Below are the code and all the weights of a small trained network. Each question names an input and a class and asks about switching units off, where a switched-off unit gives its printed mean instead of its output.

import numpy as np


def w(rows, s, z=0):
    codes = np.array(rows[::2]) - 128.0
    scale = np.full(codes.shape[1], s)
    scale[-1] = z or s
    return codes * scale


def f(y):
    return np.maximum(y, 0)


def log_softmax(a):
    a = a - a.max(-1, keepdims=True)
    return a - np.log(np.exp(a).sum(-1, keepdims=True))


def net(x, mask):
    res = np.array(x, float).reshape(1, 7) / 4 @ E
    y = f(res @ A[0][:, :-1].T + A[0][:, -1])
    res = res + np.where(mask, y, B[0][:, -1]) @ B[0][:, :-1]
    return log_softmax(res[-1] @ U[:, :-1].T + U[:, -1])


A, B = {}, {}
E = w([
[129,127,125,131,128],'x0',
[151,114,36,86,211],'x1',
[115,1,177,159,184],'x2',
[14,115,50,185,119],'x3',
[104,71,104,23,35],'x4',
[128,127,130,128,127],'x5',
[208,92,73,192,61],'x6',
],0.0047)
A[0] = w([
[122,91,140,137,141,181],'neuron 0',
[132,136,127,142,142,106],'neuron 1',
[171,140,169,99,129,83],'neuron 2',
[141,30,149,168,129,97],'neuron 3',
[194,161,163,77,154,81],'neuron 4',
[185,108,95,182,81,120],'neuron 5',
[196,121,180,83,140,71],'neuron 6',
[101,81,172,115,167,120],'neuron 7',
[140,125,46,79,171,133],'neuron 8',
[138,149,149,185,168,83],'neuron 9',
[60,153,198,52,162,113],'neuron 10',
[82,133,132,109,138,132],'neuron 11',
[149,122,143,116,132,97],'neuron 12',
[52,123,86,163,114,75],'neuron 13',
[137,148,127,151,150,94],'neuron 14',
[164,122,150,101,127,94],'neuron 15',
[107,66,94,53,78,64],'neuron 16',
[147,126,94,110,155,174],'neuron 17',
[61,155,82,131,106,123],'neuron 18',
[175,107,105,166,93,78],'neuron 19',
[74,118,98,163,132,82],'neuron 20',
[86,132,95,151,130,88],'neuron 21',
[118,129,127,117,114,254],'neuron 22',
[138,137,138,165,156,93],'neuron 23',
[126,75,148,130,151,85],'neuron 24',
[130,118,110,103,128,121],'neuron 25',
[142,255,73,117,99,58],'neuron 26',
[90,94,117,61,75,63],'neuron 27',
[89,118,111,141,125,92],'neuron 28',
[136,154,141,167,163,83],'neuron 29',
[127,217,111,85,80,111],'neuron 30',
[121,149,144,171,162,97],'neuron 31',
[118,72,147,135,146,69],'neuron 32',
[90,147,165,86,165,75],'neuron 33',
[168,85,87,156,87,95],'neuron 34',
[140,189,127,171,150,102],'neuron 35',
[135,123,119,133,114,217],'neuron 36',
[112,93,142,84,106,107],'neuron 37',
[83,112,104,152,129,87],'neuron 38',
[122,57,151,135,165,71],'neuron 39',
[139,144,124,185,184,80],'neuron 40',
[112,144,176,148,87,98],'neuron 41',
[104,123,192,147,79,99],'neuron 42',
[145,110,67,96,180,81],'neuron 43',
[75,143,150,101,157,98],'neuron 44',
[108,149,184,143,68,119],'neuron 45',
[77,136,179,173,70,109],'neuron 46',
],0.011,0.0076)
B[0] = w([
[81,146,160,145,115,185],'neuron 0',
[129,133,138,114,119,131],'neuron 1',
[156,81,132,159,117,145],'neuron 2',
[36,112,97,123,112,171],'neuron 3',
[177,63,160,171,100,158],'neuron 4',
[162,166,42,151,129,175],'neuron 5',
[169,47,144,149,100,155],'neuron 6',
[63,111,125,146,101,164],'neuron 7',
[132,119,136,118,233,178],'neuron 8',
[151,148,126,58,103,149],'neuron 9',
[159,191,32,168,119,183],'neuron 10',
[136,155,104,161,118,153],'neuron 11',
[132,103,131,131,117,132],'neuron 12',
[181,63,128,151,105,156],'neuron 13',
[134,134,145,101,111,134],'neuron 14',
[149,93,139,140,109,140],'neuron 15',
[165,151,121,24,80,166],'neuron 16',
[117,153,165,149,169,177],'neuron 17',
[161,83,152,178,100,170],'neuron 18',
[147,149,56,154,121,146],'neuron 19',
[165,79,143,143,107,148],'neuron 20',
[153,85,138,141,114,142],'neuron 21',
[120,197,245,184,98,254],'neuron 22',
[140,143,131,83,114,140],'neuron 23',
[80,97,111,117,119,142],'neuron 24',
[139,140,136,110,133,141],'neuron 25',
[2,76,81,113,94,170],'neuron 26',
[154,128,140,32,86,156],'neuron 27',
[146,95,139,138,116,138],'neuron 28',
[148,137,136,73,110,142],'neuron 29',
[25,93,119,114,105,181],'neuron 30',
[143,149,135,82,106,147],'neuron 31',
[73,99,119,119,110,138],'neuron 32',
[142,155,62,149,124,145],'neuron 33',
[151,169,62,149,116,159],'neuron 34',
[136,143,146,71,91,153],'neuron 35',
[126,178,195,170,106,217],'neuron 36',
[143,138,152,77,112,151],'neuron 37',
[154,86,145,143,108,143],'neuron 38',
[58,91,100,109,123,148],'neuron 39',
[143,152,147,55,101,150],'neuron 40',
[126,108,116,108,190,148],'neuron 41',
[129,109,125,112,205,156],'neuron 42',
[140,106,117,108,219,149],'neuron 43',
[158,152,77,154,116,150],'neuron 44',
[131,118,132,106,214,167],'neuron 45',
[151,124,137,108,219,169],'neuron 46',
],0.032,0.0077)
U = w([
[145,144,144,162,85,253],'0',
[62,87,85,135,67,89],'1',
[194,153,134,53,51,88],'2',
[213,38,132,197,65,95],'3',
[182,182,2,186,87,92],'4',
[143,156,158,163,100,132],'5',
[157,106,120,122,214,99],'6',
],0.0068,0.0083)

Each question gives the input, the list of numbers given to net, and the class t.
The units are the neurons (one row each of A and B). Each row of codes is followed by its name. A weight is (code - 128) times the scale printed after its matrix; where a second scale follows, it is the last column's (A, B and U).
mask holds one flag per neuron, in row order. A switched-off neuron (its flag False) gives its mean, the last column of its row in B, instead of its output. The means were averaged over made-up inputs and are rounded, as every weight is.
A unit's drop is (log p(t) with every unit on - log p(t) with that unit switched off) / (log p(t) with every unit on - log p(t) with every unit switched off).
The circuit of an input: a set's keep is (log p(t) with only the set's units on - log p(t) with every unit switched off) / (log p(t) with every unit on - log p(t) with every unit switched off). Starting from the 12 units with the biggest drops (on a tie, the unit counted first), units are removed one at a time, each time the one whose removal leaves the highest keep (on an exact tie, the one counted first), for as long as the keep stays at least 0.8.
units of the circuit, in order: the units of the circuit, biggest drop first
most important unit: the unit with the biggest drop
top k neurons: the k neurons with the biggest drops, biggest first
input [3,-1,3,8,-4,0,3], class 3: units of the circuit, in order : neuron 13; neuron 20
input [-2,-3,-8,1,2,2,3], class 1: most important unit : neuron 26
input [1,8,-6,-7,4,-2,0], class 6: top 3 neurons : neuron 8; neuron 43; neuron 17
input [-7,-7,-7,4,5,1,0], class 1: top 4 neurons : neuron 30; neuron 26; neuron 8; neuron 17
input [3,5,3,2,2,-2,2], class 6: top 2 neurons : neuron 8; neuron 43
input [-8,0,-3,-8,8,-1,7], class 2: top 4 neurons : neuron 16; neuron 27; neuron 18; neuron 37
input [-4,1,-6,-7,3,6,1], class 3: top 3 neurons : neuron 4; neuron 6; neuron 2
input [1,-3,-6,7,2,-1,-5], class 3: units of the circuit, in order : neuron 18; neuron 13
input [2,0,1,1,2,1,6], class 4: units of the circuit, in order : neuron 5; neuron 34
input [-7,8,4,2,-3,4,6], class 6: units of the circuit, in order : neuron 8; neuron 43
input [1,3,-1,5,-2,3,-7], class 4: units of the circuit, in order : neuron 10; neuron 44
input [1,-5,-6,7,1,-4,-2], class 3: units of the circuit, in order : neuron 18; neuron 13
input [1,0,-7,-3,1,-6,-7], class 1: top 2 neurons : neuron 30; neuron 26
input [7,2,7,5,1,4,-7], class 1: most important unit : neuron 7
input [6,-8,-7,-6,-5,7,5], class 6: units of the circuit, in order : neuron 45; neuron 41
input [1,-1,0,5,5,2,0], class 2: units of the circuit, in order : neuron 16; neuron 27
input [-8,0,2,0,5,-5,8], class 4: units of the circuit, in order : neuron 5; neuron 34
input [4,-7,-6,-3,0,-5,-6], class 6: units of the circuit, in order : neuron 45; neuron 46
input [-1,-1,4,-6,4,-3,-6], class 3: top 3 neurons : neuron 6; neuron 4; neuron 2
input [0,6,3,-4,-7,-3,-4], class 2: most important unit : neuron 40
